Here is a tiny trained network, its code and every weight. The questions are about switching its units off for an input and a class, where a switched-off unit gives its printed mean instead of its output.

import numpy as np


def w(rows, s, z=0):
    codes = np.array(rows[::2]) - 128.0
    scale = np.full(codes.shape[1], s)
    scale[-1] = z or s
    return codes * scale


def norm(h):
    return h / np.sqrt((h * h).mean(-1, keepdims=True) + 1e-5)


def f(y):
    return y / 2 * (1 + np.tanh(0.7978845608 * (y + 0.044715 * y**3)))


def log_softmax(a):
    a = a - a.max(-1, keepdims=True)
    return a - np.log(np.exp(a).sum(-1, keepdims=True))


def net(x, mask):
    res = np.array(x, float).reshape(1, 7) / 4 @ E
    u = 0
    for l in range(4):
        y = f(norm(res) @ A[l][:, :-1].T + A[l][:, -1])
        res = res + np.where(mask[u : u + 9], y, B[l][:, -1]) @ B[l][:, :-1]
        u += 9
    return log_softmax(norm(res)[-1] @ U[:, :-1].T + U[:, -1])


A, B = {}, {}
E = w([
[137,241,39,48,85,187,129,117,121,189,138,70],'x0',
[116,152,217,98,43,98,123,156,179,138,159,34],'x1',
[180,144,145,74,169,127,133,105,177,122,2,60],'x2',
[167,98,157,215,113,136,167,69,122,126,133,163],'x3',
[84,120,113,142,130,128,163,241,183,118,87,192],'x4',
[192,129,88,120,110,91,118,150,180,251,102,123],'x5',
[79,104,165,100,138,164,50,174,94,217,202,68],'x6',
],0.0096)
A[0] = w([
[123,129,130,116,126,125,122,101,111,4,141,132,102],'0.n1',
[117,137,140,111,145,142,130,87,91,2,140,120,88],'0.n2',
[136,163,145,129,98,148,153,100,122,127,136,61,38],'0.n3',
[122,135,135,143,114,134,146,129,137,71,116,144,16],'0.n4',
[120,108,191,177,147,129,142,134,131,50,74,133,2],'0.n5',
[100,107,196,104,143,122,108,155,122,129,172,90,51],'0.n6',
[149,87,207,160,140,100,124,100,149,16,86,129,54],'0.n7',
[137,163,141,82,80,128,136,114,152,131,160,80,84],'0.n8',
[144,124,142,33,166,119,112,126,141,150,22,64,72],'0.n9',
],0.024,0.0065)
B[0] = w([
[102,128,67,175,167,135,149,81,65,46,157,135,235],'0.n1',
[83,135,35,152,192,53,147,111,9,113,154,93,245],'0.n2',
[181,131,144,72,101,151,98,129,162,207,147,196,179],'0.n3',
[132,140,132,209,102,216,158,167,161,134,108,125,168],'0.n4',
[87,101,151,240,73,178,170,181,161,133,34,117,213],'0.n5',
[143,38,127,132,121,94,121,177,39,68,158,91,198],'0.n6',
[134,149,199,188,46,215,153,128,250,169,38,160,255],'0.n7',
[141,142,147,55,110,134,103,151,125,164,120,95,203],'0.n8',
[164,210,83,25,189,133,96,60,188,200,115,162,242],'0.n9',
],0.016,0.018)
A[1] = w([
[146,132,123,137,132,123,153,94,81,94,161,119,6],'1.n1',
[154,96,190,145,107,119,132,97,152,105,150,154,100],'1.n2',
[87,96,228,115,136,133,88,159,114,124,216,107,97],'1.n3',
[113,108,117,100,176,113,101,189,141,167,70,103,118],'1.n4',
[117,215,137,98,43,162,149,92,113,149,160,18,146],'1.n5',
[135,94,128,190,156,64,126,79,101,156,179,104,88],'1.n6',
[119,166,100,96,100,107,182,188,159,24,145,194,85],'1.n7',
[214,85,172,196,106,130,122,36,95,188,181,135,129],'1.n8',
[181,97,120,105,85,3,143,158,154,104,93,82,57],'1.n9',
],0.026,0.0021)
B[1] = w([
[48,147,107,107,175,75,159,157,130,152,130,35,215],'1.n1',
[160,145,139,148,206,218,84,80,169,101,221,199,162],'1.n2',
[142,53,140,145,53,169,72,249,63,134,174,65,221],'1.n3',
[142,165,134,133,152,159,79,101,202,107,187,141,236],'1.n4',
[169,127,189,83,186,191,40,129,238,216,118,88,250],'1.n5',
[144,136,89,59,220,55,154,55,95,76,152,192,235],'1.n6',
[38,184,103,202,63,192,104,80,221,33,128,177,163],'1.n7',
[79,229,46,129,242,125,135,15,101,107,145,126,216],'1.n8',
[80,121,209,191,104,193,44,226,84,138,250,176,171],'1.n9',
],0.014,0.011)
A[2] = w([
[175,125,131,77,56,84,165,118,88,148,104,121,3],'2.n1',
[107,138,122,90,23,89,203,141,108,172,120,130,6],'2.n2',
[141,141,151,119,90,47,174,111,78,81,83,84,101],'2.n3',
[130,127,116,80,68,76,126,95,160,46,136,179,24],'2.n4',
[146,102,142,78,37,49,139,102,111,140,124,98,46],'2.n5',
[182,123,162,73,31,44,195,120,101,87,110,141,11],'2.n6',
[176,121,143,73,54,43,175,113,132,119,121,128,142],'2.n7',
[136,105,132,101,6,69,154,121,117,76,94,81,30],'2.n8',
[138,144,129,99,28,80,181,126,139,147,75,83,36],'2.n9',
],0.02,0.0023)
B[2] = w([
[80,145,57,140,180,191,113,198,121,133,122,131,112],'2.n1',
[129,92,8,122,137,143,225,211,121,211,138,86,110],'2.n2',
[133,146,129,86,150,125,125,75,139,135,143,202,254],'2.n3',
[154,46,134,201,123,115,113,165,124,174,88,104,131],'2.n4',
[126,123,123,123,145,163,86,162,103,126,153,156,122],'2.n5',
[100,141,176,126,121,160,111,169,68,121,145,113,120],'2.n6',
[102,73,109,108,83,125,70,74,106,82,99,145,115],'2.n7',
[83,119,150,165,181,150,74,116,102,132,76,148,139],'2.n8',
[113,120,195,69,152,108,123,124,105,39,195,197,159],'2.n9',
],0.017,0.0034)
A[3] = w([
[202,139,157,123,64,68,136,166,114,143,124,56,47],'3.n1',
[178,56,169,66,100,74,143,189,105,128,120,66,89],'3.n2',
[166,169,149,116,69,85,151,130,96,142,96,77,55],'3.n3',
[169,98,145,97,75,96,131,193,109,136,142,111,70],'3.n4',
[156,79,184,78,97,60,217,133,130,146,102,97,33],'3.n5',
[153,109,197,151,107,106,135,130,152,140,126,38,4],'3.n6',
[191,115,149,143,78,6,135,135,148,145,77,38,44],'3.n7',
[139,124,165,124,54,133,150,145,139,153,66,17,81],'3.n8',
[167,95,135,118,29,74,171,111,117,179,60,109,79],'3.n9',
],0.022,0.0028)
B[3] = w([
[120,40,177,172,127,83,118,62,80,152,102,129,180],'3.n1',
[129,38,160,95,81,114,162,198,158,127,162,159,245],'3.n2',
[73,36,64,150,218,109,16,132,141,201,75,233,110],'3.n3',
[183,99,149,129,78,92,124,192,108,110,106,150,229],'3.n4',
[167,104,209,210,198,191,100,179,73,212,62,66,119],'3.n5',
[122,96,42,86,96,125,153,140,122,95,89,125,189],'3.n6',
[146,57,135,66,187,157,137,167,145,47,69,126,117],'3.n7',
[103,114,133,110,165,8,137,120,112,70,126,181,254],'3.n8',
[178,162,38,181,70,124,76,125,109,116,215,120,152],'3.n9',
],0.015,0.0049)
U = w([
[193,203,140,39,133,151,87,91,246,244,109,139,248],'0',
[150,44,187,92,65,127,70,234,102,152,206,100,32],'1',
[78,141,34,113,199,60,158,94,33,82,182,100,3],'2',
[82,114,138,255,77,167,206,142,182,80,48,175,167],'3',
],0.0093,0.0011)

Each question gives the input, the list of numbers given to net, and the class t.
The units are the neurons (one row each of A and B). Each row of codes is followed by its name. A weight is (code - 128) times the scale printed after its matrix; where a second scale follows, it is the last column's (A, B and U).
mask holds one flag per neuron, layer by layer. A switched-off neuron (its flag False) gives its mean, the last column of its row in B, instead of its output. The means were averaged over made-up inputs and are rounded, as every weight is.
A unit's drop is (log p(t) with every unit on - log p(t) with that unit switched off) / (log p(t) with every unit on - log p(t) with every unit switched off).
The circuit of an input: a set's keep is (log p(t) with only the set's units on - log p(t) with every unit switched off) / (log p(t) with every unit on - log p(t) with every unit switched off). Starting from the 12 units with the biggest drops (on a tie, the unit counted first), units are removed one at a time, each time the one whose removal leaves the highest keep (on an exact tie, the one counted first), for as long as the keep stays at least 0.8.
units of the circuit, in order: the units of the circuit, biggest drop first
most important unit: the unit with the biggest drop
top k neurons: the k neurons with the biggest drops, biggest first
k most important neurons of layer l: the k neurons of layer l with the biggest drops, biggest first
drop of u: that unit's drop, to one decimal
input [8,-1,-2,-3,-1,-5,3], class 1: most important unit	0.n9
input [5,3,-4,3,2,-2,-6], class 2: 2 most important neurons of layer 0	(0.n7 0.n1)
input [1,5,-8,1,-8,-5,5], class 1: top 2 neurons	(1.n3 0.n8)
input [8,-8,-3,3,6,8,-4], class 3: top 4 neurons	(0.n9 0.n2 1.n7 0.n8)
input [2,-8,-7,-5,5,2,2], class 3: 3 most important neurons of layer 0	(0.n2 0.n9 0.n8)
input [-1,-2,-7,7,6,6,8], class 2: 3 most important neurons of layer 0	(0.n8 0.n7 0.n9)
input [-4,1,-5,3,-4,8,5], class 2: 2 most important neurons of layer 1	(1.n8 1.n6)
input [-1,3,-4,1,-5,8,2], class 1: top 2 neurons	(0.n9 0.n7)
input [-6,-4,-2,3,6,7,4], class 2: top 4 neurons	(0.n9 0.n7 0.n5 0.n8)
input [3,-8,-8,8,5,7,0], class 2: 3 most important neurons of layer 0	(0.n7 0.n9 0.n5)
input [-4,7,3,5,-5,-2,5], class 1: top 2 neurons	(0.n6 0.n9)
input [-6,-5,-7,-8,6,7,0], class 3: top 2 neurons	(0.n9 0.n2)
input [5,-2,-5,-1,7,-5,8], class 1: top 2 neurons	(0.n2 0.n1)
input [-7,3,8,4,1,-1,4], class 3: units of the circuit, in order	(0.n5)
input [-5,-8,-1,-5,-3,-5,-3], class 3: top 2 neurons	(0.n7 0.n5)
input [-7,-8,3,-2,-5,5,-4], class 3: 2 most important neurons of layer 0	(0.n5 0.n3)
input [-4,-8,1,5,3,4,5], class 2: drop of 0.n9	1.5
input [3,4,-4,-4,2,7,3], class 1: drop of 1.n3	0.1
input [6,7,-8,-7,7,6,2], class 1: drop of 0.n9	0.3
input [2,2,1,-8,-5,-7,0], class 2: drop of 3.n6	0.0
input [0,-3,2,-7,8,-8,6], class 2: units of the circuit, in order	(0.n7)
